Below are the code and all the weights of a small trained network. Each question names an input and a class and asks about switching units off, where a switched-off unit gives its printed mean instead of its output.

import numpy as np


def w(rows, s, z=0):
    codes = np.array(rows[::2]) - 128.0
    scale = np.full(codes.shape[1], s)
    scale[-1] = z or s
    return codes * scale


def norm(h):
    return h / np.sqrt((h * h).mean(-1, keepdims=True) + 1e-5)


def f(y):
    return np.maximum(y, 0)


def log_softmax(a):
    a = a - a.max(-1, keepdims=True)
    return a - np.log(np.exp(a).sum(-1, keepdims=True))


def net(x, mask):
    res = np.array(x, float).reshape(1, 7) / 4 @ E
    u = 0
    for l in range(4):
        y = f(norm(res) @ A[l][:, :-1].T + A[l][:, -1])
        res = res + np.where(mask[u : u + 8], y, B[l][:, -1]) @ B[l][:, :-1]
        u += 8
    return log_softmax(norm(res)[-1] @ U[:, :-1].T + U[:, -1])


A, B = {}, {}
E = w([
[126,157,198,95,131,72,64,83,112,146,221],'x0',
[173,4,151,190,166,109,187,93,133,83,179],'x1',
[121,124,151,134,129,122,132,144,138,146,120],'x2',
[122,133,132,137,131,128,123,124,148,131,132],'x3',
[255,129,188,132,103,153,52,137,175,95,78],'x4',
[192,170,92,87,197,77,171,161,146,138,135],'x5',
[165,144,81,199,148,188,84,187,85,182,194],'x6',
],0.013)
A[0] = w([
[90,121,161,54,97,64,181,57,164,59,12,19],'L0N1',
[43,89,147,174,26,152,77,124,111,51,85,38],'L0N2',
[182,181,110,82,195,82,194,190,150,111,106,55],'L0N3',
[147,140,87,179,107,174,156,198,126,126,135,90],'L0N4',
[90,138,90,172,167,216,216,162,206,51,2,7],'L0N5',
[114,173,115,88,149,167,97,105,126,149,80,40],'L0N6',
[94,170,103,89,136,144,86,128,146,142,76,51],'L0N7',
[171,104,168,132,106,89,90,146,145,132,86,70],'L0N8',
],0.0095,0.012)
B[0] = w([
[61,64,145,90,203,137,61,199,179,54,120,253],'L0N1',
[157,112,125,62,187,199,165,78,186,251,149,201],'L0N2',
[138,106,97,80,164,203,135,54,178,201,144,194],'L0N3',
[103,88,134,99,117,53,52,136,127,127,142,195],'L0N4',
[163,67,79,104,62,32,86,101,55,189,94,231],'L0N5',
[118,152,147,108,95,139,151,156,125,135,121,149],'L0N6',
[103,159,104,120,64,135,146,142,166,120,147,169],'L0N7',
[116,172,136,158,182,125,146,75,64,102,115,167],'L0N8',
],0.012,0.0055)
A[1] = w([
[228,135,154,98,90,166,120,100,163,103,72,81],'L1N1',
[209,124,159,130,103,165,87,179,166,75,44,25],'L1N2',
[90,147,129,102,82,109,121,149,156,127,67,95],'L1N3',
[164,156,67,237,160,183,79,250,75,154,166,34],'L1N4',
[97,223,129,109,112,170,145,213,94,112,67,6],'L1N5',
[15,134,79,135,121,122,251,152,105,119,124,38],'L1N6',
[211,151,154,153,83,179,132,148,162,60,89,1],'L1N7',
[169,53,132,190,132,147,223,146,123,63,127,22],'L1N8',
],0.011,0.0057)
B[1] = w([
[40,151,120,199,221,61,118,98,89,194,130,224],'L1N1',
[41,185,82,175,195,100,134,104,47,164,90,214],'L1N2',
[141,147,118,140,85,142,123,199,129,84,104,207],'L1N3',
[65,31,144,21,172,162,87,212,161,1,87,255],'L1N4',
[146,177,145,173,65,167,172,163,143,83,81,178],'L1N5',
[73,190,136,238,237,87,71,88,57,197,63,219],'L1N6',
[80,162,141,213,195,143,108,73,93,161,118,158],'L1N7',
[168,188,142,192,45,135,169,134,202,58,90,198],'L1N8',
],0.0097,0.0066)
A[2] = w([
[210,180,67,96,191,104,218,167,170,127,129,4],'L2N1',
[144,164,180,93,97,84,98,137,107,107,220,23],'L2N2',
[126,71,172,192,126,93,202,102,155,90,175,65],'L2N3',
[150,77,102,190,108,65,205,124,180,87,127,83],'L2N4',
[104,102,159,135,126,32,126,126,151,162,109,108],'L2N5',
[103,89,116,157,80,254,110,124,89,151,161,59],'L2N6',
[70,109,179,187,47,223,138,96,122,133,98,93],'L2N7',
[111,157,133,100,136,99,106,157,113,149,102,142],'L2N8',
],0.011,0.0041)
B[2] = w([
[138,76,173,112,165,178,139,92,209,250,125,176],'L2N1',
[141,81,162,115,52,61,104,121,94,131,104,177],'L2N2',
[180,193,118,108,133,182,173,179,131,102,133,225],'L2N3',
[137,180,120,152,56,217,131,156,110,89,126,220],'L2N4',
[127,123,141,137,117,145,37,152,127,73,200,235],'L2N5',
[133,103,128,65,157,122,121,122,179,149,88,188],'L2N6',
[213,147,101,98,199,132,173,90,183,195,136,212],'L2N7',
[162,130,127,176,114,164,188,93,113,76,181,254],'L2N8',
],0.011,0.0058)
A[3] = w([
[142,137,208,94,55,48,105,100,104,133,215,32],'L3N1',
[101,132,139,126,142,156,190,142,80,124,139,30],'L3N2',
[74,130,157,98,124,67,184,88,174,57,77,2],'L3N3',
[191,134,165,173,111,157,174,112,111,86,135,100],'L3N4',
[156,98,152,105,164,153,129,83,178,181,127,112],'L3N5',
[143,92,61,152,91,138,174,193,101,179,49,70],'L3N6',
[85,142,124,198,153,75,129,118,65,162,139,35],'L3N7',
[118,254,101,76,33,148,145,163,164,165,102,68],'L3N8',
],0.012,0.0054)
B[3] = w([
[247,61,54,92,1,127,116,89,73,194,60,205],'L3N1',
[83,178,131,135,141,70,83,131,92,99,146,144],'L3N2',
[129,43,208,97,166,183,79,186,158,58,147,187],'L3N3',
[68,243,65,163,58,135,155,151,121,112,195,206],'L3N4',
[71,213,106,84,144,140,230,163,116,210,172,242],'L3N5',
[214,104,194,93,39,53,96,25,101,126,166,243],'L3N6',
[149,152,205,212,170,87,121,66,89,127,81,211],'L3N7',
[183,165,109,224,79,183,211,156,171,47,240,253],'L3N8',
],0.0089,0.0058)
U = w([
[51,62,162,54,167,150,83,201,168,32,129,249],'0',
[79,197,150,217,199,100,108,88,63,143,106,35],'1',
[146,219,114,176,35,178,186,161,154,80,168,109],'2',
[128,119,126,58,161,164,158,83,193,252,149,80],'3',
[181,59,100,108,19,59,101,112,55,158,79,160],'4',
],0.016,0.0019)

Each question gives the input, the list of numbers given to net, and the class t.
The units are the neurons (one row each of A and B). Each row of codes is followed by its name. A weight is (code - 128) times the scale printed after its matrix; where a second scale follows, it is the last column's (A, B and U).
mask holds one flag per neuron, layer by layer. A switched-off neuron (its flag False) gives its mean, the last column of its row in B, instead of its output. The means were averaged over made-up inputs and are rounded, as every weight is.
A unit's drop is (log p(t) with every unit on - log p(t) with that unit switched off) / (log p(t) with every unit on - log p(t) with every unit switched off).
The circuit of an input: a set's keep is (log p(t) with only the set's units on - log p(t) with every unit switched off) / (log p(t) with every unit on - log p(t) with every unit switched off). Starting from the 12 units with the biggest drops (on a tie, the unit counted first), units are removed one at a time, each time the one whose removal leaves the highest keep (on an exact tie, the one counted first), for as long as the keep stays at least 0.8.
units of the circuit, in order: the units of the circuit, biggest drop first
top k neurons: the k neurons with the biggest drops, biggest first
top k neurons in layer l: the k neurons of layer l with the biggest drops, biggest first
input [-4,-5,-2,-4,-5,-7,-6], class 3: top 3 neurons -> (L0N2; L1N4; L2N7)
input [-4,-5,4,-4,5,4,6], class 0: units of the circuit, in order -> (L1N4)
input [5,-6,1,3,3,-7,3], class 3: units of the circuit, in order -> (L0N2; L2N7)
input [6,5,6,-2,4,5,-4], class 4: top 3 neurons -> (L3N1; L2N2; L0N2)
input [8,-2,0,-8,-1,-7,-2], class 4: top 4 neurons -> (L3N1; L2N2; L0N3; L2N1)
input [-7,-2,7,-5,0,7,3], class 3: top 2 neurons -> (L0N3; L2N1)
input [-1,-3,-2,8,5,-1,5], class 0: top 2 neurons -> (L1N4; L1N6)
input [5,-7,-6,7,-1,7,2], class 2: top 2 neurons -> (L3N8; L0N2)
input [6,-5,4,-8,4,5,3], class 4: top 2 neurons -> (L2N2; L3N1)
input [7,-2,-5,2,4,0,5], class 4: units of the circuit, in order -> (L3N1; L2N2)
input [7,8,-5,-6,-3,6,4], class 2: top 2 neurons -> (L2N3; L0N5)
input [-4,0,7,7,7,-7,-2], class 1: top 2 neurons -> (L1N1; L1N2)
input [5,7,8,-1,-1,4,6], class 2: top 2 neurons in layer 2 -> (L2N3; L2N4)
input [0,-7,8,1,2,4,-6], class 2: top 4 neurons in layer 0 -> (L0N7; L0N6; L0N4; L0N2)
input [2,7,6,-3,7,-5,3], class 1: units of the circuit, in order -> (L1N2)
input [8,-3,6,-5,7,6,-2], class 4: top 2 neurons -> (L3N1; L1N6)
input [6,7,-7,-5,8,-6,-1], class 1: units of the circuit, in order -> (L1N1; L1N2)
input [4,-2,2,-2,6,7,2], class 3: top 2 neurons -> (L0N3; L1N6)
input [-6,4,3,5,-6,4,-3], class 1: top 4 neurons in layer 1 -> (L1N6; L1N4; L1N3; L1N5)
input [-7,-6,-7,7,-4,1,0], class 4: units of the circuit, in order -> (L0N5)
input [3,8,8,-2,7,1,8], class 0: top 2 neurons in layer 1 -> (L1N4; L1N5)
input [7,4,2,6,-6,6,-2], class 4: top 2 neurons in layer 1 -> (L1N2; L1N1)
